Below are the code and all the weights of a small trained network. Each question names an input and a class and asks about switching units off, where a switched-off unit gives its printed mean instead of its output.

import numpy as np


def w(rows, s, z=0):
    codes = np.array(rows[::2]) - 128.0
    scale = np.full(codes.shape[1], s)
    scale[-1] = z or s
    return codes * scale


def f(y):
    return y / 2 * (1 + np.tanh(0.7978845608 * (y + 0.044715 * y**3)))


def log_softmax(a):
    a = a - a.max(-1, keepdims=True)
    return a - np.log(np.exp(a).sum(-1, keepdims=True))


def net(x, mask):
    res = np.array(x, float).reshape(1, 7) / 4 @ E
    y = f(res @ A[0][:, :-1].T + A[0][:, -1])
    res = res + np.where(mask, y, B[0][:, -1]) @ B[0][:, :-1]
    return log_softmax(res[-1] @ U[:, :-1].T + U[:, -1])


A, B = {}, {}
E = w([
[125,132,131,124,130,130,127,128,130],'x0',
[186,116,155,76,39,144,155,4,162],'x1',
[119,125,132,118,130,132,118,128,136],'x2',
[180,81,145,46,206,80,103,89,27],'x3',
[132,123,130,130,130,137,132,129,127],'x4',
[27,140,39,93,125,171,196,89,68],'x5',
[116,130,133,119,124,120,116,126,133],'x6',
],0.014)
A[0] = w([
[153,122,113,121,133,109,117,96,132,115],'neuron 1',
[118,157,131,128,104,123,183,66,158,32],'neuron 2',
[126,82,142,66,210,103,106,114,2,51],'neuron 3',
[109,117,146,110,112,99,132,145,121,113],'neuron 4',
[70,127,73,93,119,148,171,67,67,46],'neuron 5',
[165,144,138,170,149,115,84,151,166,219],'neuron 6',
[121,148,140,171,45,151,149,161,215,231],'neuron 7',
[58,124,43,69,127,159,173,53,71,165],'neuron 8',
[46,123,63,128,144,111,196,148,163,169],'neuron 9',
[80,144,49,74,129,156,165,59,81,8],'neuron 10',
[47,175,102,181,125,171,152,197,141,136],'neuron 11',
[221,123,157,100,122,105,92,82,88,117],'neuron 12',
[26,153,51,170,125,174,168,174,79,159],'neuron 13',
[130,177,123,192,30,161,132,142,227,61],'neuron 14',
[108,154,111,175,238,109,56,223,83,162],'neuron 15',
[138,124,152,82,44,153,177,58,152,26],'neuron 16',
[163,124,164,171,137,107,59,222,143,140],'neuron 17',
[138,121,135,95,42,165,175,10,176,196],'neuron 18',
[227,77,170,73,145,85,115,53,120,111],'neuron 19',
[206,94,81,90,97,120,116,83,124,175],'neuron 20',
[62,144,70,79,115,158,174,67,52,136],'neuron 21',
],0.0097,0.014)
B[0] = w([
[133,152,143,93,110,140,120,100,116,138],'neuron 1',
[137,152,107,164,76,189,116,56,172,145],'neuron 2',
[170,100,56,170,150,100,209,147,213,209],'neuron 3',
[138,130,128,113,136,135,129,120,147,126],'neuron 4',
[174,77,108,75,195,75,195,183,142,180],'neuron 5',
[105,142,114,57,175,118,188,166,122,204],'neuron 6',
[170,133,68,215,47,143,165,48,212,233],'neuron 7',
[132,148,84,201,89,140,129,78,209,238],'neuron 8',
[69,129,199,100,114,184,74,91,106,191],'neuron 9',
[150,80,154,95,174,76,175,202,76,176],'neuron 10',
[83,181,150,147,86,196,55,91,118,196],'neuron 11',
[131,155,202,113,103,152,84,129,48,188],'neuron 12',
[77,191,153,90,79,195,61,103,55,215],'neuron 13',
[186,26,134,56,254,26,202,216,89,195],'neuron 14',
[169,72,99,155,140,52,197,144,206,240],'neuron 15',
[175,143,88,184,64,109,161,76,230,174],'neuron 16',
[180,87,83,149,132,103,167,108,166,205],'neuron 17',
[139,72,140,52,227,69,160,214,88,250],'neuron 18',
[96,159,189,108,97,153,83,135,47,209],'neuron 19',
[79,153,178,146,112,143,107,151,69,193],'neuron 20',
[165,97,88,168,118,127,167,90,187,219],'neuron 21',
],0.0092,0.022)
U = w([
[144,140,111,203,107,132,131,88,232,6],'0',
[141,105,140,56,218,81,146,188,122,253],'1',
[85,196,179,97,108,191,5,106,71,181],'2',
],0.013,0.0026)

Each question gives the input, the list of numbers given to net, and the class t.
The units are the neurons (one row each of A and B). Each row of codes is followed by its name. A weight is (code - 128) times the scale printed after its matrix; where a second scale follows, it is the last column's (A, B and U).
mask holds one flag per neuron, in row order. A switched-off neuron (its flag False) gives its mean, the last column of its row in B, instead of its output. The means were averaged over made-up inputs and are rounded, as every weight is.
A unit's drop is (log p(t) with every unit on - log p(t) with that unit switched off) / (log p(t) with every unit on - log p(t) with every unit switched off).
The circuit of an input: a set's keep is (log p(t) with only the set's units on - log p(t) with every unit switched off) / (log p(t) with every unit on - log p(t) with every unit switched off). Starting from the 12 units with the biggest drops (on a tie, the unit counted first), units are removed one at a time, each time the one whose removal leaves the highest keep (on an exact tie, the one counted first), for as long as the keep stays at least 0.8.
circuit, biggest first: the units of the circuit, biggest drop first
k most important neurons: the k neurons with the biggest drops, biggest first
drop of u: that unit's drop, to one decimal
input [1,4,-3,-3,-6,-1,1], class 1: most important neuron	(neuron 18)
input [-2,-1,0,2,5,5,0], class 0: 2 most important neurons	(neuron 8; neuron 18)
input [-3,5,-8,-5,1,0,8], class 1: 4 most important neurons	(neuron 18; neuron 14; neuron 8; neuron 21)
input [-5,8,1,3,-4,6,3], class 1: 4 most important neurons	(neuron 18; neuron 10; neuron 7; neuron 5)
input [-2,4,1,0,4,-2,-5], class 1: 4 most important neurons	(neuron 13; neuron 18; neuron 11; neuron 9)
input [-1,-5,-3,1,6,8,-7], class 0: 2 most important neurons	(neuron 21; neuron 8)
input [2,7,-8,1,-4,6,3], class 1: 4 most important neurons	(neuron 18; neuron 10; neuron 5; neuron 7)
input [-1,-2,-8,1,3,2,1], class 0: 4 most important neurons	(neuron 19; neuron 18; neuron 12; neuron 20)
input [-8,-8,2,-4,4,1,1], class 2: 2 most important neurons	(neuron 13; neuron 11)
input [1,1,3,-6,1,0,8], class 1: 2 most important neurons	(neuron 14; neuron 8)
input [-2,4,0,-6,-3,0,-4], class 1: 4 most important neurons	(neuron 14; neuron 18; neuron 8; neuron 21)
input [-5,-6,5,3,-1,1,-6], class 0: 2 most important neurons	(neuron 18; neuron 14)
input [-4,2,-8,-6,8,-3,-3], class 1: 2 most important neurons	(neuron 14; neuron 8)
input [-4,-3,1,-8,-4,4,3], class 2: circuit, biggest first	(neuron 13)
input [-8,0,-5,-2,-1,1,5], class 2: 2 most important neurons	(neuron 15; neuron 3)
input [-4,-7,-6,-2,-5,3,2], class 2: drop of neuron 13	0.3
input [1,-3,-5,6,-5,8,-7], class 0: drop of neuron 8	0.9
input [2,-6,8,8,8,3,-6], class 0: drop of neuron 18	0.2
input [-2,1,-3,1,-5,0,7], class 2: drop of neuron 18	0.2
input [6,-4,0,2,6,2,-2], class 0: circuit, biggest first	(neuron 18)
